Each row is followed by its group and then its class within the group.
[ -6  -4   0  22  83  -7  47 -22  -6 -20   0  10 -18  -2  13   9  11  -9
 -14] : Jd.Bn
[ -4  -7   2  14  58   0  20 -18  -2 -12   6   0 -22  13  16  14  10 -17
  -4] : nq.hg
[ -3   3   7   8  72  -7  49 -16  -6 -30  12   9 -10  17  28  10   8 -12
 -18] : Jd.dp
[-11   5 -19  34   8  -5  26 -20 -20 -15   3  -4 -23   1   2  34 -10   7
 -11] : Ns.Dr
[ -8  -2  21  13  66   6  12  -3 -10 -16  20   0 -18   8  19   8   7  -5
 -11] : nq.hg
[ -8  -1  12  16  62   2  21 -13  -9 -18   7  -2 -26  10  14  21   6  -9
  -9] : nq.hg
[ -9   4 -12  29  23  -3  34 -34 -10 -23   5 -10 -19   8   5  35  -1  -4
  -8] : Ns.Dr
[ -9  16 -12  17  11  -3  25 -16 -21 -22  10  -3 -22  10  -3  28   8  -3
  -2] : Ns.mj
[-11   7 -15  32  14   5  29 -20 -21 -15  21   1 -25  15  -8  27 -12   4
 -16] : Ns.Dr
[ -4  -3  25   2  69   2  10  -6  -9 -15   9   2 -17   7  12  11  10 -13
 -10] : nq.hg
[-11   2 -15  54  35  -4  31 -31 -15 -17  14   1 -38  10  -5  42  -5  -7
 -17] : Ns.Dr
[ -9  -1   8  22  85  -7  46 -15  -8 -19   7   7 -10  -8  18   3  11  -1
 -25] : Jd.Bn
[ -5   2  32   8  76   7  12  -4  -6 -23  21   5 -23   3  18  14  10  -6
 -14] : nq.hg
[ -2   4  -3  13  35  -3   8 -14  -6 -17  10   2   7  19  37  22   6  -1
 -11] : Jd.dp
[ -1   0 -29  21  -8  -4  31 -17  -4  -7  -1   2  -6  11  -7  25 -11  -4
  -5] : Ns.mj
[-11   8 -11  28  13  -8 -14 -22 -16 -21  15   1 -26  10  -1  32  -9  -1
 -12] : Ns.Dr
[-11  -4   2  33  58  -2  33 -28  -5 -22   8   3 -10  -8  20  35   8  -5
 -16] : Jd.Bn
[-10   4  24   2  72   1   9 -12  -6 -19  15   1 -16   7  12   5  11  -7
 -10] : nq.hg
[-12   3  18  15  36   1  -5  -4  -5 -18  16   3  -7  -4   8  10   7   1
 -11] : nq.Qh
[ -8   1  -5  27 -10   0  18 -22 -14 -12   1  -5 -18   8 -10  35  -9   0
  -6] : Ns.Dr
[ -6  -4 -15  23  20  -8  33 -13  -6  -9  -4  -4 -41  11 -18  32  -7  -7
 -11] : Ns.mj
[ -3   3 -11  14  36  -8  24 -18  -1  -9   0  -2  -8  11   9  20  11   0
 -13] : Jd.Bn
[-15   9  19  24  49   2  14 -17  -6 -10  15   0 -22  -6  11  13  -4   7
 -14] : nq.Qh
[  0  -3  -7   8  58  -3  32 -13 -16 -31  13   6   4  12  27  15  -1  -4
 -17] : Jd.dp
[ -7  -3  -2  21  77   8  46 -20 -21 -20  10   4 -14   8  22   9   4  -4
 -19] : Jd.dp
[-11   0  -1  22  79  -5  43 -16   7 -15   3   0 -11   2  17   8  20 -10
 -16] : Jd.Bn
[ -8  -3   7  20  74  -3  28 -15 -11 -21  20   4 -26   5  14  16   8  -6
 -17] : nq.Qh
[-11   5  -1  13  74   1  28 -21  -4 -30  12   2 -18   9  26  17  12 -18
 -14] : Jd.dp
[-10  -1  26  17  56  -1   3  -5  -9 -15  18  -1 -15   7  13   3   5  -3
 -13] : nq.Qh
[ -8  -1 -10  11  26  29  24 -19   7 -12   1  -4 -13   9   8  16   5  -6
  -7] : Jd.Bn
[-16  -4  -3  -4  46  -4  10 -15  -7 -28  17   5   9  15  42   7  12 -13
  -7] : Jd.dp
[ -5   2  21   8  54   1  13 -15  -7 -20  21  -2 -16   7  11  16  10  -6
 -11] : nq.Qh
[ -3  -2  13  34  59   5  13  -8 -11 -20  17  -2 -34  12  15  15   2  -8
  -7] : nq.Qh
[ -8  -2  22  24  40  -3   9  -8  -9  -8  10  -1 -23  -8   2  10   2  -1
 -17] : nq.Qh
[-11   2  13  17  70  -1  17 -12  -7 -20  19   0 -19  11  18  19   8  -2
 -16] : nq.Qh
[-12   1  28  12  64   2   8   2 -18 -20  15   1 -22  -3  10   9   5  -4
  -5] : nq.Qh
[  1  -7  -6   3  54  -9  42 -12  -4 -13  -4   1 -14   2  11   2  10 -11
 -11] : Jd.Bn
[ -4 -12  -9  15  51  -9  29 -22  -6 -20   4   1  -6   8  21  12   8 -11
  -8] : Jd.dp
[-10  14 -22  24   1  -4  35 -21 -11 -15   0  -3 -25  -6 -19  22  -8   6
  -6] : Ns.mj
[-10  -1  25  16  61   0  12  -8 -10 -12  25  -1 -27  -2   7  13   8  -8
 -19] : nq.hg
[  4  -5  -4  18  59 -10  26 -22  -5 -24  12   3   2  15  38  17  11  -9
  -6] : Jd.dp
[ -6  12  -7  16   2   3  29 -18 -19 -11   9  -9 -33   9 -14  20  -4  -6
  -7] : Ns.mj
[ -9   9  -5  32  43   5  48 -22 -15 -24   5   0 -31   4  -3  24  -4  -6
 -21] : Ns.Dr
[-10  14 -12  20  20 -12  30 -22 -22 -23   7  -2 -21  -3 -20  23  -8  -4
 -14] : Ns.Dr
[ -3  -5  -1   4  53 -11  37 -20  -1 -23   2   7  -9  16  26   7 -12 -12
  -3] : Jd.dp
[ -6  -6  26  17  60   2   7  -6  -8 -12  16   1 -20   3  19   9   6  -1
 -12] : nq.hg
[-11  12  -7  12  17  -2  11 -20 -12 -21  16   1 -14  14   0  27   3  -3
  -2] : Ns.Dr
[ -4  -4   0  23  65  -6  39 -15  -6  -6  -1  -2 -15  -2  13  -1  11   0
 -15] : Jd.Bn
[ -8  -6  37   9  75   5  19  -5  -5 -21  22   3 -16  -1  13   9  13   0
 -28] : nq.hg
[-21   0  25  24  46   4  -1 -15  -7 -15  21  -4 -16  -1  10  18   7   0
 -12] : nq.Qh

Each row is followed by its group and then its class within the group.
[-15 -43   6   9 -26 -30 -68  39 -61 -26 -18  -1  -6  11  -6 -42  -7   7
 -48] : Dj.(26)
[-16  13  18  26  41   1  19 -60   9   4  29   6 -22  19 -16  20 -23  28
  44] : nf.(34)
[ -7  -4  -5  -4 -12 -19   6 -56  -5  33   5   3 -22  18   8  14   1  19
  32] : nf.(33)
[ -1  31  -9 -12  66  16  48 -61  -5   2  34 -16   5  11  -3  14 -16  28
  54] : gj.(21)
[-23  27 -36  16  21 -12  14 -84   4  20  10  28  20   9 -17  12 -17  -6
  39] : nf.(33)
[-18  58 -23  19  59   9  48 -64   9 -42  51  31  50  22 -22  43 -28   8
  29] : Dj.(24)
[ -7  37 -54   9   9 -16  42 -78  42  11 -20   2 -24  13   7  19   6 -36
  49] : nf.(33)
[-19  -5 -18  -1  40  -3   7 -16  46  28  -5  -9  -2  -7  -2  -3   5  -9
  23] : gj.(31)
[ -4  27  -7  14   6 -10  33   6  34   6  27   9  14  -2 -16   5  -2  -9
  16] : Dj.(24)
[-13  37 -27   4  48  -6  20 -11  16  32  -8  -4   5 -12   9 -16 -14   3
  30] : gj.(31)
[-20  26 -14  15  25   0  22 -14   7 -12  47  12  35   1 -17 -11  -8   2
  32] : Dj.(24)
[  8  19 -11  -1  20  32  25 -59   4  28  -5   7   8   3  -3  28 -11  25
  51] : nf.(34)

Each row is followed by its group and then its class within the group.
[  5   2 -37  24  -5  -3 -10  18  14 -14  14  34   2  14  -4  19  -2   0
  22] : jp.Tl
[  4   8 -18  16  -5   8   1  -3  -3 -20 -10  13   1  14  12  19  24   6
  34] : Sc.pj
[-21   3 -36  13  -8  27 -15 -10  -7 -20   9  27   0  14  18  -9  16   5
  21] : Sc.Jh
[  2 -19 -16  12  -9  17   5  -2  -3   2  -1  21  10  16  18  -8  -4  -4
  16] : Sc.pj
[-18  16  12   4   2  26  -4  22 -12   0 -10  -5  19  -5  22 -13  33  -1
  -4] : Sc.Jh
[ 19   1 -32  22  -1 -18 -22   2   7  -1  15   4  -5   8   1  14   4   2
  25] : jp.lq
[ -9   2 -45  30   4  -5 -12   1  14 -20  14  17   3  10   3  19   2  11
  35] : jp.Tl
[ -7  16 -31  31   1   4  14  15  16   8  15  15 -12   7  -4  24   7   4
  41] : jp.Tl
[  8 -13 -22   2  -8  20 -17  17  -2 -23   6 -29 -16  25  12 -12   2   6
  21] : Sc.Jh
[ 16  17  -6   8  19 -19  -2  13   3  10  -3 -19  -2 -12  -3  32   6  -4
  12] : jp.Tl
[ -1   2 -27  33  11 -34 -20  21  11  -8  36   6 -16   5 -11  13  -3  19
  26] : jp.Tl
[ -9  18 -13  29  18 -13 -15   8   6   9   4 -29  21  -3   2  16   9   3
   3] : jp.lq
[ -2 -10 -89  14 -62  22 -34   7  -9 -87   4  98 -26  27  19  -6  13  19
  57] : Sc.pj
[ 19   4 -40   0 -43  31 -12  35   0 -20  25  81 -22  14   6   6  -2  -2
  -9] : jp.Tl
[  5   5 -27  13  10  20 -10  22  12   6   9   8  -6   1  -1  23   9  11
  14] : jp.Tl
[  2  12  16  26   9 -10   4  11  11  -6 -12   2  -3  -1   1  35  -2  -4
   8] : jp.Tl
[-17   7   0  25  15  12  -6  16   2   0   4   5 -13  -7   2  32   5   7
  33] : jp.Tl
[ -4  -7  -3   9  17   8 -12  -2   7  11  14 -19  -1   6  12  -1  31   7
  40] : Sc.Jh
[-12   6 -10  44  16 -18 -22   6  17  -2   2 -19  -4 -12  -8  33   1  14
  30] : jp.lq
[-26  11 -29   5   5  10  -3  -1   0 -15  15  -2  -5  17  16  -2  44  13
  28] : Sc.Jh
[ 40 -21 -40   8   5   4   3 -13  -7  -6   6   7   3   0  -1 -21  22  -2
  21] : Sc.pj
[-14   7 -41  18  -3   7 -14  24   4 -10  14  33 -13   5   0  19   5  28
  20] : jp.Tl
[ 12   1 -27  11   0  20  -4   3 -10 -22 -15  -3   9   4   4  -9  16   9
  18] : Sc.pj
[ -3   4 -32  10  -7  -5 -22   3  -6   1  17   2  -3  -5  -6  18  21 -12
   4] : jp.lq
[ -2  18  30  16  52 -27   8 -20  12  60   1 -68  26 -13  10  22  16  -2
  -4] : jp.lq
[ 11   0 -28  20  27  -7  -6  -2  16  23  -2  -5  41  -9   0  37   9  -7
   9] : jp.lq
[ -6  -5 -35  10  -1  27 -18   7  -7 -34  -5  55  -9  32  15  -4  20  14
  43] : Sc.Jh
[-16  12   6   9  11   8   1  -6 -20   2 -19  -7   0   3   5   2  34 -12
  12] : Sc.pj
[  6  10 -10  28 -16  -5   6  -7   3 -16 -26  14  -6   9   9   3   8  13
  32] : Sc.pj
[ -4  21  26  21  41  -8   2   5  25  19  -1 -52   7   1   0  27   2   5
   5] : jp.lq
[-14 -11 -50   4 -24  46 -20  17  -6 -49 -12  87 -45  18  23 -16  15   8
  22] : Sc.Jh
[-15   2   2   4   7  -5 -20  14  13   5   3 -10  -7 -11  -3  31   1   5
   1] : jp.lq
[-13  18 -19  24   1  42 -12   2 -19 -23   9  12 -35  12  23  -7  27  14
  42] : Sc.Jh
[-20   1 -26   9   5  24  -7   0 -15 -15  -2  10  -3  18  35  -5  21  12
  46] : Sc.Jh
[-15  17 -22  27 -10 -23  -3   6  14   3   4   7   8  -8  10  11  10  15
  27] : jp.lq
[  6 -15 -21  29  24 -21 -10   2  17  11  16 -18  -8  -4   5  20  -1   5
  30] : jp.lq
[  0  12 -21   7 -11  24 -12   7  -5 -19  -1   4  -2   8  23  -4  17   2
  25] : Sc.Jh
[-11  11  -7   9  -6   7   3  30   1  -8   0  20 -14   7   5  45   8   4
  11] : jp.Tl
[-19   5  13  10  18   7  -5  -5  -7   5   5 -17  14   3  16   4  22  14
  12] : Sc.Jh
[ -2  -9 -33  29 -17   5 -20  14  11 -20   5  38 -34 -20  -4  12  -1   4
  19] : jp.lq
[ 27   1 -21  14   9  -4  -4   7   9   1   5  -2   1  -2 -11  18  17   7
   1] : jp.lq
[ 11  -7 -21  21  -2  -9   4  11  12 -11   6  -5  -5   1  -8  19   6   6
  18] : jp.Tl
[ -9   3 -34  27 -13   9  -6  -4 -10 -20 -13  40 -11  20  19  -6  17 -12
  37] : Sc.pj
[ -6   1 -30   9  20  17 -15   2 -14 -16 -11  35  -2  24  16 -13  26  15
  23] : Sc.Jh
[  0   9 -22  28  30  -8 -96   5  19   7   0  -7  -6   2  11  27   1  -5
  17] : jp.lq
[ -2   6  -6  20  11   2  -9  -3   9 -25   9 -12 -14  10   6  22   9   0
  26] : jp.Tl
[ -6  -3  -8  13  -1   3 -17   4  12  -4 -15  26 -13   7  17  -7   5   6
   4] : jp.lq

Each row is followed by its group and then its class within the group.
[-12  -3 -29  -6   3 -10   3 -11  -8 -14 -29  -9  18  -8  -7   7   5  10
  -5] : Gm.fq
[-10   3  16   3  -3   5   6  16   5   0 -11 -31 -10 -11 -21  -2   9  -6
 -18] : Qg.lz
[-15  -7  18   0   5  13  11   5 -22  -7 -13  31   8   4  -1   5   4   5
  -8] : Gr.rp
[-26 -13  41 -13  13   6  13   6 -13   1 -46 -19  10  -6  -2  27   4   9
 -16] : Gr.rp
[ 12   8  -2  12  -1  -5   8  21 -12 -25   3   9   7  -4  -2 -11   7  -4
 -16] : Qg.gz
[ -9   9 -24   7  12   9   5   6 -38  -2 -17  36  19   5 -14  -3  -1   5
  31] : Gr.rp
[ 20   5  13  16  18  12  -1 -13  24 -18  26  -2  -8  -5  17  15   3 -11
 -21] : Qg.gz
[-26   0 -11   9   2  -7   4   2 -13   8 -19  -3  10 -16  -8 -17  -3   4
  18] : Gm.fq
[-15  -1 -14  -3   1  -2  15   6 -35   2 -22   7  17   0  -9  -5  -2  17
 -11] : Gr.rp
[ 13   3  15   7   5   9  13  16 -14 -24  12  17   3   2  15   9  -4   8
   0] : Qg.gz
[-16   6  60   6  26  12   3  -4   3  29 -42  52  -6 -17 -22  35   4 -46
  30] : Gr.rp
[  6   0  -1  17  23   4  -8  20   9  -2   3  -9   7   5  -8 -24 -17 -25
  -5] : Qg.lz
[-20   2 -15 -36   6   4  -5  -7  28 -16 -22   2   1 -21 -14  15   7   7
  -2] : Gm.dl
[-10   9  -3  -2   6  -7   3  -6 -15   2 -31 -10   6  -6 -21   4  -1   7
   0] : Gm.fq
